Here is a tiny trained network, its code and every weight. The questions are about switching its units off for an input and a class, where a switched-off unit gives its printed mean instead of its output.

import numpy as np


def w(rows, s, z=0):
    codes = np.array(rows[::2]) - 128.0
    scale = np.full(codes.shape[1], s)
    scale[-1] = z or s
    return codes * scale


def norm(h):
    return h / np.sqrt((h * h).mean(-1, keepdims=True) + 1e-5)


def f(y):
    return np.maximum(y, 0)


def log_softmax(a):
    a = a - a.max(-1, keepdims=True)
    return a - np.log(np.exp(a).sum(-1, keepdims=True))


def net(x, mask):
    res = np.array(x, float).reshape(1, 8) / 4 @ E
    u = 0
    for l in range(3):
        y = f(norm(res) @ A[l][:, :-1].T + A[l][:, -1])
        res = res + np.where(mask[u : u + 11], y, B[l][:, -1]) @ B[l][:, :-1]
        u += 11
    return log_softmax(norm(res)[-1] @ U[:, :-1].T + U[:, -1])


A, B = {}, {}
E = w([
[129,132,126,120],'x0',
[129,126,136,118],'x1',
[119,102,159,131],'x2',
[128,131,124,138],'x3',
[254,131,151,137],'x4',
[154,49,99,84],'x5',
[128,118,133,136],'x6',
[161,66,80,78],'x7',
],0.0098)
A[0] = w([
[138,176,185,105,219],'L0N1',
[135,187,189,108,113],'L0N2',
[159,138,102,110,116],'L0N3',
[61,181,131,106,127],'L0N4',
[183,132,75,139,48],'L0N5',
[172,92,162,148,94],'L0N6',
[158,160,155,114,30],'L0N7',
[252,112,128,107,250],'L0N8',
[22,155,90,135,81],'L0N9',
[51,153,145,116,148],'L0N10',
[61,159,1,207,184],'L0N11',
],0.0097,0.0019)
B[0] = w([
[95,180,20,189,179],'L0N1',
[90,126,62,229,173],'L0N2',
[128,153,181,81,152],'L0N3',
[69,83,152,64,195],'L0N4',
[107,56,252,87,162],'L0N5',
[205,188,164,107,172],'L0N6',
[124,123,169,200,147],'L0N7',
[153,182,243,139,254],'L0N8',
[129,95,255,139,221],'L0N9',
[29,125,217,70,199],'L0N10',
[155,99,233,11,220],'L0N11',
],0.0061,0.0071)
A[1] = w([
[122,93,98,154,3],'L1N1',
[161,143,110,150,193],'L1N2',
[60,116,128,161,93],'L1N3',
[214,99,125,167,152],'L1N4',
[82,113,115,154,74],'L1N5',
[234,126,156,148,167],'L1N6',
[143,163,153,166,80],'L1N7',
[63,121,161,135,197],'L1N8',
[89,67,124,115,131],'L1N9',
[143,2,148,54,113],'L1N10',
[81,120,153,152,122],'L1N11',
],0.012,0.0041)
B[1] = w([
[206,226,117,99,128],'L1N1',
[50,146,63,113,161],'L1N2',
[158,115,165,17,166],'L1N3',
[73,73,135,23,191],'L1N4',
[184,144,223,84,138],'L1N5',
[2,197,192,68,237],'L1N6',
[63,145,67,208,168],'L1N7',
[198,102,146,67,226],'L1N8',
[187,126,64,133,182],'L1N9',
[205,67,16,163,255],'L1N10',
[195,155,81,36,178],'L1N11',
],0.0068,0.0081)
A[2] = w([
[107,105,152,119,4],'L2N1',
[209,131,158,98,84],'L2N2',
[163,36,115,103,147],'L2N3',
[238,115,184,114,81],'L2N4',
[110,134,88,124,44],'L2N5',
[163,112,149,208,169],'L2N6',
[91,221,180,157,156],'L2N7',
[125,150,59,101,155],'L2N8',
[161,244,86,191,166],'L2N9',
[100,69,55,72,130],'L2N10',
[132,148,89,94,243],'L2N11',
],0.011,0.0033)
B[2] = w([
[167,233,178,121,138],'L2N1',
[51,129,180,66,192],'L2N2',
[184,105,41,161,233],'L2N3',
[70,82,238,71,201],'L2N4',
[165,151,128,115,129],'L2N5',
[245,1,189,110,137],'L2N6',
[149,161,107,230,254],'L2N7',
[173,128,63,130,150],'L2N8',
[161,199,76,192,185],'L2N9',
[210,103,55,161,209],'L2N10',
[145,72,82,146,190],'L2N11',
],0.0072,0.0067)
U = w([
[39,203,237,157,87],'0',
[144,75,134,75,86],'1',
[188,157,39,254,253],'2',
],0.0079,0.0011)

Each question gives the input, the list of numbers given to net, and the class t.
The units are the neurons (one row each of A and B). Each row of codes is followed by its name. A weight is (code - 128) times the scale printed after its matrix; where a second scale follows, it is the last column's (A, B and U).
mask holds one flag per neuron, layer by layer. A switched-off neuron (its flag False) gives its mean, the last column of its row in B, instead of its output. The means were averaged over made-up inputs and are rounded, as every weight is.
A unit's drop is (log p(t) with every unit on - log p(t) with that unit switched off) / (log p(t) with every unit on - log p(t) with every unit switched off).
The circuit of an input: a set's keep is (log p(t) with only the set's units on - log p(t) with every unit switched off) / (log p(t) with every unit on - log p(t) with every unit switched off). Starting from the 12 units with the biggest drops (on a tie, the unit counted first), units are removed one at a time, each time the one whose removal leaves the highest keep (on an exact tie, the one counted first), for as long as the keep stays at least 0.8.
circuit, biggest first: the units of the circuit, biggest drop first
k most important neurons: the k neurons with the biggest drops, biggest first
top k neurons in layer l: the k neurons of layer l with the biggest drops, biggest first
drop when u is switched off: that unit's drop, to one decimal
input [0,-8,-2,4,8,1,-1,-5], class 0: circuit, biggest first	[L1N6]
input [2,-4,-1,-3,6,-3,0,1], class 0: circuit, biggest first	[L1N10, L1N6]
input [5,7,6,3,-8,1,6,-8], class 1: circuit, biggest first	[L1N8, L0N8, L1N6]
input [8,-2,-4,4,-1,2,-2,-5], class 1: circuit, biggest first	[L1N6, L0N11]
input [-1,4,4,-6,-5,-7,-3,1], class 1: circuit, biggest first	[L1N8, L1N6]
input [-7,2,7,-6,4,0,-3,-5], class 2: circuit, biggest first	[L0N1, L0N11, L0N9]
input [7,-7,5,-4,6,8,-6,0], class 0: circuit, biggest first	[L0N8, L1N6, L2N4]
input [-4,-6,6,-2,0,4,-2,6], class 2: circuit, biggest first	[L1N10, L2N3]
input [7,-8,-2,6,-7,3,-1,-5], class 1: 2 most important neurons	[L0N8, L1N6]
input [-2,5,-6,6,-6,1,-4,6], class 2: 4 most important neurons	[L1N10, L0N8, L2N10, L2N3]
input [-5,5,5,6,-4,2,6,-6], class 1: 4 most important neurons	[L0N8, L1N6, L1N8, L1N11]
input [-5,8,5,-5,-6,1,0,2], class 2: top 2 neurons in layer 1	[L1N10, L1N6]
input [-5,-3,-6,0,-7,2,1,-7], class 1: drop when L0N8 is switched off	0.3
input [-6,-2,5,-5,-5,-4,2,1], class 1: drop when L0N10 is switched off	-0.1
input [-1,1,8,6,3,-2,-1,6], class 0: drop when L2N10 is switched off	0.0
input [-4,-4,3,0,-4,3,7,-7], class 1: drop when L0N4 is switched off	0.1
input [-7,-8,-8,5,-6,7,1,-8], class 1: most important neuron	[L0N8]
input [4,1,-2,7,-7,-3,8,2], class 1: 2 most important neurons	[L0N8, L1N6]
